Below is a small trained network, with its code and all its weights. Each question gives an input and a target symbol and asks what happens when units are switched off, that is, made to give their printed mean instead of their output.

import numpy as np


def w(rows, s, z=0):
    codes = np.array(rows[::2]) - 128.0
    scale = np.full(codes.shape[1], s)
    scale[-1] = z or s
    return codes * scale


def norm(h):
    return h / np.sqrt((h * h).mean(-1, keepdims=True) + 1e-5)


def f(y):
    return np.maximum(y, 0)


def softmax(a):
    e = np.exp(a - a.max(-1, keepdims=True))
    return e / e.sum(-1, keepdims=True)


def log_softmax(a):
    a = a - a.max(-1, keepdims=True)
    return a - np.log(np.exp(a).sum(-1, keepdims=True))


def net(x, mask):
    ids = ['ΓΘΛΦβπ'.index(c) for c in x.split()]
    T = len(ids)
    res = E[ids] + P[:T]
    q, k, v = (norm(res) @ M[0].T for M in (Q, K, V))
    z = softmax(np.where(np.tri(T) > 0, q @ k.T / 2**0.5, -1e9)) @ v
    res = res + np.where(mask[0], z, O[0][:, -1]) @ O[0][:, :-1]
    y = f(norm(res) @ A[0][:, :-1].T + A[0][:, -1])
    res = res + np.where(mask[1:9], y, B[0][:, -1]) @ B[0][:, :-1]
    return log_softmax(norm(res)[-1] @ U[:, :-1].T + U[:, -1])


Q, K, V, O, A, B = {}, {}, {}, {}, {}, {}
E = w([
[86,71,127,230,185],'Γ',
[167,221,121,119,118],'Θ',
[183,113,108,50,119],'Λ',
[188,199,119,149,114],'Φ',
[147,187,112,69,91],'β',
[83,128,253,132,42],'π',
],0.0078)
P = w([
[89,120,91,146,148],'0',
[201,73,254,83,234],'1',
[64,105,68,127,145],'2',
[167,145,100,207,97],'3',
[153,180,185,66,170],'4',
[52,99,77,129,147],'5',
[178,145,109,209,86],'6',
[147,208,151,48,123],'7',
[46,95,85,130,148],'8',
[188,165,128,240,63],'9',
[131,238,147,43,102],'10',
],0.007)
Q[0] = w([
[253,118,214,136,152],'head 0',
[21,57,147,88,152],'head 0',
],0.0053)
K[0] = w([
[218,195,143,74,2],'head 0',
[150,123,197,107,154],'head 0',
],0.0041)
V[0] = w([
[24,128,58,159,166],'head 0',
[178,176,118,90,2],'head 0',
],0.0064)
O[0] = w([
[2,57,113,97,127,102],'head 0',
[214,161,60,93,101,253],'head 0',
],0.0069,0.0031)
A[0] = w([
[152,144,237,150,129,174],'neuron 0',
[81,36,132,43,135,58],'neuron 1',
[185,93,56,171,2,18],'neuron 2',
[152,145,155,49,175,2],'neuron 3',
[67,132,77,136,97,215],'neuron 4',
[94,108,214,211,125,169],'neuron 5',
[80,100,101,224,215,143],'neuron 6',
[212,125,108,138,174,246],'neuron 7',
],0.0071,0.0034)
B[0] = w([
[137,125,110,92,255,185],'neuron 0',
[70,155,198,177,108,150],'neuron 1',
[199,96,172,219,99,189],'neuron 2',
[36,223,71,52,138,156],'neuron 3',
[122,38,163,174,128,194],'neuron 4',
[161,199,57,113,87,170],'neuron 5',
[170,179,178,62,85,164],'neuron 6',
[138,142,196,139,191,254],'neuron 7',
],0.0069,0.0057)
U = w([
[19,61,247,181,49,227],'Γ',
[116,108,35,254,202,94],'Θ',
[198,108,238,62,237,143],'Λ',
[161,64,146,224,157,2],'Φ',
[208,36,47,118,2,167],'β',
[144,238,132,7,95,168],'π',
],0.0069,0.0048)

Each question gives the input, a string of symbols that net reads in full, and the target symbol t.
The units are the heads (2 rows each of Q, K, V and O) and the neurons (one row each of A and B). Each row of codes is followed by its name. A weight is (code - 128) times the scale printed after its matrix; where a second scale follows, it is the last column's (O, A, B and U).
mask holds one flag per unit, heads first, then neurons. A switched-off unit (its flag False) gives its mean, the last column of its rows in O or B, instead of its output. The means were averaged over made-up inputs and are rounded, as every weight is.
A unit's drop is (log p(t) with every unit on - log p(t) with that unit switched off) / (log p(t) with every unit on - log p(t) with every unit switched off).
The circuit of an input: a set's keep is (log p(t) with only the set's units on - log p(t) with every unit switched off) / (log p(t) with every unit on - log p(t) with every unit switched off). Starting from all 9 units, units are removed one at a time, each time the one whose removal leaves the highest keep (on an exact tie, the one counted first), for as long as the keep stays at least 0.8.
circuit, biggest first: the units of the circuit, biggest drop first
unit that matters most: the unit with the biggest drop
k most important neurons: the k neurons with the biggest drops, biggest first
drop of u: that unit's drop, to one decimal
input β β Γ Λ Θ β π Θ Λ, target Γ: unit that matters most -> neuron 1
input Θ Θ π, target π: circuit, biggest first -> neuron 5; head 0; neuron 0
input β π β Γ, target β: 2 most important neurons -> neuron 5; neuron 6
input β π Φ Γ β Θ Θ Γ Φ Λ Γ, target π: 3 most important neurons -> neuron 6; neuron 5; neuron 7
input β Γ Θ Γ, target β: 4 most important neurons -> neuron 5; neuron 6; neuron 7; neuron 1
input Φ Λ Γ, target Γ: circuit, biggest first -> head 0; neuron 6
input Φ Φ Γ π Λ Λ, target Γ: circuit, biggest first -> head 0; neuron 1
input β Λ Λ Λ π β Λ β Θ, target Θ: 2 most important neurons -> neuron 4; neuron 6
input Λ β β β Φ β Θ Θ β, target β: 3 most important neurons -> neuron 4; neuron 0; neuron 7
input β β Θ, target Θ: circuit, biggest first -> neuron 4; head 0; neuron 6
input Φ β Λ Φ β β, target β: drop of neuron 7 -> 0.2
input β Φ β π, target β: drop of neuron 0 -> -0.2
input Γ Γ Φ, target Γ: drop of head 0 -> 0.6
input β Γ Γ β β Λ Θ β Φ, target Γ: most important neuron -> neuron 4
